Here is a tiny trained network, its code and every weight. The questions are about switching its units off for an input and a class, where a switched-off unit gives its printed mean instead of its output.

import numpy as np


def w(rows, s, z=0):
    codes = np.array(rows[::2]) - 128.0
    scale = np.full(codes.shape[1], s)
    scale[-1] = z or s
    return codes * scale


def f(y):
    return y / 2 * (1 + np.tanh(0.7978845608 * (y + 0.044715 * y**3)))


def log_softmax(a):
    a = a - a.max(-1, keepdims=True)
    return a - np.log(np.exp(a).sum(-1, keepdims=True))


def net(x, mask):
    res = np.array(x, float).reshape(1, 6) / 4 @ E
    y = f(res @ A[0][:, :-1].T + A[0][:, -1])
    res = res + np.where(mask, y, B[0][:, -1]) @ B[0][:, :-1]
    return log_softmax(res[-1] @ U[:, :-1].T + U[:, -1])


A, B = {}, {}
E = w([
[213,49,67,35,136],'x0',
[158,190,123,89,1],'x1',
[181,48,110,238,60],'x2',
[130,129,129,129,130],'x3',
[68,46,204,88,74],'x4',
[17,105,13,129,93],'x5',
],0.004)
A[0] = w([
[90,167,161,151,129,105],'n1',
[81,68,174,98,101,127],'n2',
[70,112,63,129,113,110],'n3',
[96,76,132,161,221,123],'n4',
[92,181,139,49,164,103],'n5',
[83,123,76,135,117,89],'n6',
[212,135,237,125,147,124],'n7',
[163,80,118,208,86,107],'n8',
[152,210,119,92,1,119],'n9',
[112,136,138,140,131,254],'n10',
[151,98,119,178,105,91],'n11',
[157,129,164,132,139,96],'n12',
[193,218,25,174,186,123],'n13',
[66,48,214,86,87,108],'n14',
[159,128,166,123,134,67],'n15',
[203,54,71,29,147,107],'n16',
[139,124,132,149,124,64],'n17',
[162,82,118,206,88,105],'n18',
[104,82,132,158,213,111],'n19',
[158,150,124,147,146,90],'n20',
[71,180,174,196,120,97],'n21',
[159,86,118,186,93,135],'n22',
[105,87,132,156,205,111],'n23',
[73,175,174,192,126,121],'n24',
[69,111,59,128,112,114],'n25',
[186,132,199,126,144,105],'n26',
[69,117,62,132,114,107],'n27',
[55,108,50,128,108,127],'n28',
[133,126,131,138,127,45],'n29',
[87,195,136,31,178,126],'n30',
[138,136,111,145,132,51],'n31',
[75,177,171,192,120,97],'n32',
],0.0091,0.0053)
B[0] = w([
[131,112,84,114,116,134],'n1',
[100,156,152,151,83,162],'n2',
[141,180,130,120,166,162],'n3',
[170,92,185,87,117,170],'n4',
[71,81,101,123,166,154],'n5',
[125,168,121,100,157,134],'n6',
[140,222,126,137,209,203],'n7',
[72,84,104,127,175,178],'n8',
[185,66,220,56,129,196],'n9',
[171,112,140,205,131,252],'n10',
[91,108,108,111,151,134],'n11',
[124,154,126,110,144,121],'n12',
[51,173,184,155,29,200],'n13',
[58,172,165,143,49,181],'n14',
[113,158,115,86,145,109],'n15',
[190,134,2,132,52,200],'n16',
[102,137,110,89,134,101],'n17',
[74,87,103,125,172,173],'n18',
[157,100,175,80,116,155],'n19',
[112,157,135,108,116,115],'n20',
[155,130,44,97,84,164],'n21',
[102,89,113,151,161,177],'n22',
[154,103,167,86,118,149],'n23',
[166,127,64,125,94,174],'n24',
[144,180,131,123,169,167],'n25',
[130,183,122,113,169,153],'n26',
[137,179,129,115,170,160],'n27',
[152,186,146,134,185,191],'n28',
[105,136,112,82,127,93],'n29',
[68,55,99,156,186,186],'n30',
[98,137,120,90,118,97],'n31',
[150,129,54,103,90,159],'n32',
],0.032,0.0041)
U = w([
[184,128,3,117,74,114],'0',
[134,252,143,114,239,99],'1',
[18,23,95,149,203,101],'2',
[160,113,161,201,126,254],'3',
[35,172,189,147,33,89],'4',
[194,59,213,36,126,93],'5',
],0.006,0.0059)

Each question gives the input, the list of numbers given to net, and the class t.
The units are the neurons (one row each of A and B). Each row of codes is followed by its name. A weight is (code - 128) times the scale printed after its matrix; where a second scale follows, it is the last column's (A, B and U).
mask holds one flag per neuron, in row order. A switched-off neuron (its flag False) gives its mean, the last column of its row in B, instead of its output. The means were averaged over made-up inputs and are rounded, as every weight is.
A unit's drop is (log p(t) with every unit on - log p(t) with that unit switched off) / (log p(t) with every unit on - log p(t) with every unit switched off).
The circuit of an input: a set's keep is (log p(t) with only the set's units on - log p(t) with every unit switched off) / (log p(t) with every unit on - log p(t) with every unit switched off). Starting from the 12 units with the biggest drops (on a tie, the unit counted first), units are removed one at a time, each time the one whose removal leaves the highest keep (on an exact tie, the one counted first), for as long as the keep stays at least 0.8.
units of the circuit, in order: the units of the circuit, biggest drop first
unit that matters most: the unit with the biggest drop
k most important neurons: the k neurons with the biggest drops, biggest first
drop of u: that unit's drop, to one decimal
input [-5,-7,0,4,-5,0], class 5: unit that matters most -> n4
input [4,7,8,3,-8,-6], class 2: units of the circuit, in order -> (n8, n18)
input [-6,-2,1,4,4,8], class 1: 2 most important neurons -> (n28, n16)
input [-4,-1,-1,-1,5,2], class 4: 2 most important neurons -> (n14, n16)
input [1,-7,-5,-6,-5,-5], class 5: 4 most important neurons -> (n4, n19, n23, n14)
input [0,-7,3,-3,3,2], class 5: units of the circuit, in order -> (n4, n19)
input [-7,3,6,2,-2,-4], class 0: units of the circuit, in order -> (n21, n32)
input [4,-3,-1,2,5,4], class 4: 3 most important neurons -> (n14, n2, n7)
input [-5,-5,-8,8,5,3], class 2: 3 most important neurons -> (n30, n5, n16)
input [1,-8,2,-5,5,-4], class 5: 4 most important neurons -> (n4, n19, n23, n13)
input [4,0,6,4,5,-2], class 2: 2 most important neurons -> (n8, n18)
input [4,7,1,-6,7,4], class 4: 2 most important neurons -> (n14, n2)
input [-6,8,-3,4,-2,-6], class 5: 2 most important neurons -> (n9, n16)
input [-1,-6,-5,0,7,7], class 1: units of the circuit, in order -> (n28)
input [-1,4,0,2,3,-6], class 1: 2 most important neurons -> (n7, n26)
input [-6,-3,-4,6,7,-3], class 4: 3 most important neurons -> (n14, n16, n2)
input [1,-7,-8,-2,-2,-1], class 2: 3 most important neurons -> (n30, n5, n9)
input [5,-1,8,4,1,-7], class 2: 2 most important neurons -> (n8, n18)
input [-4,-2,-8,7,-3,-7], class 2: 3 most important neurons -> (n30, n5, n28)
input [-8,7,-1,-5,6,0], class 0: unit that matters most -> n21
input [-7,-1,-7,6,-6,4], class 0: drop of n21 -> 0.7
input [6,-2,-3,-4,1,0], class 0: drop of n31 -> 0.0
input [3,1,5,1,0,7], class 1: drop of n28 -> 0.1
input [8,-8,1,-1,6,6], class 0: drop of n16 -> 5.4
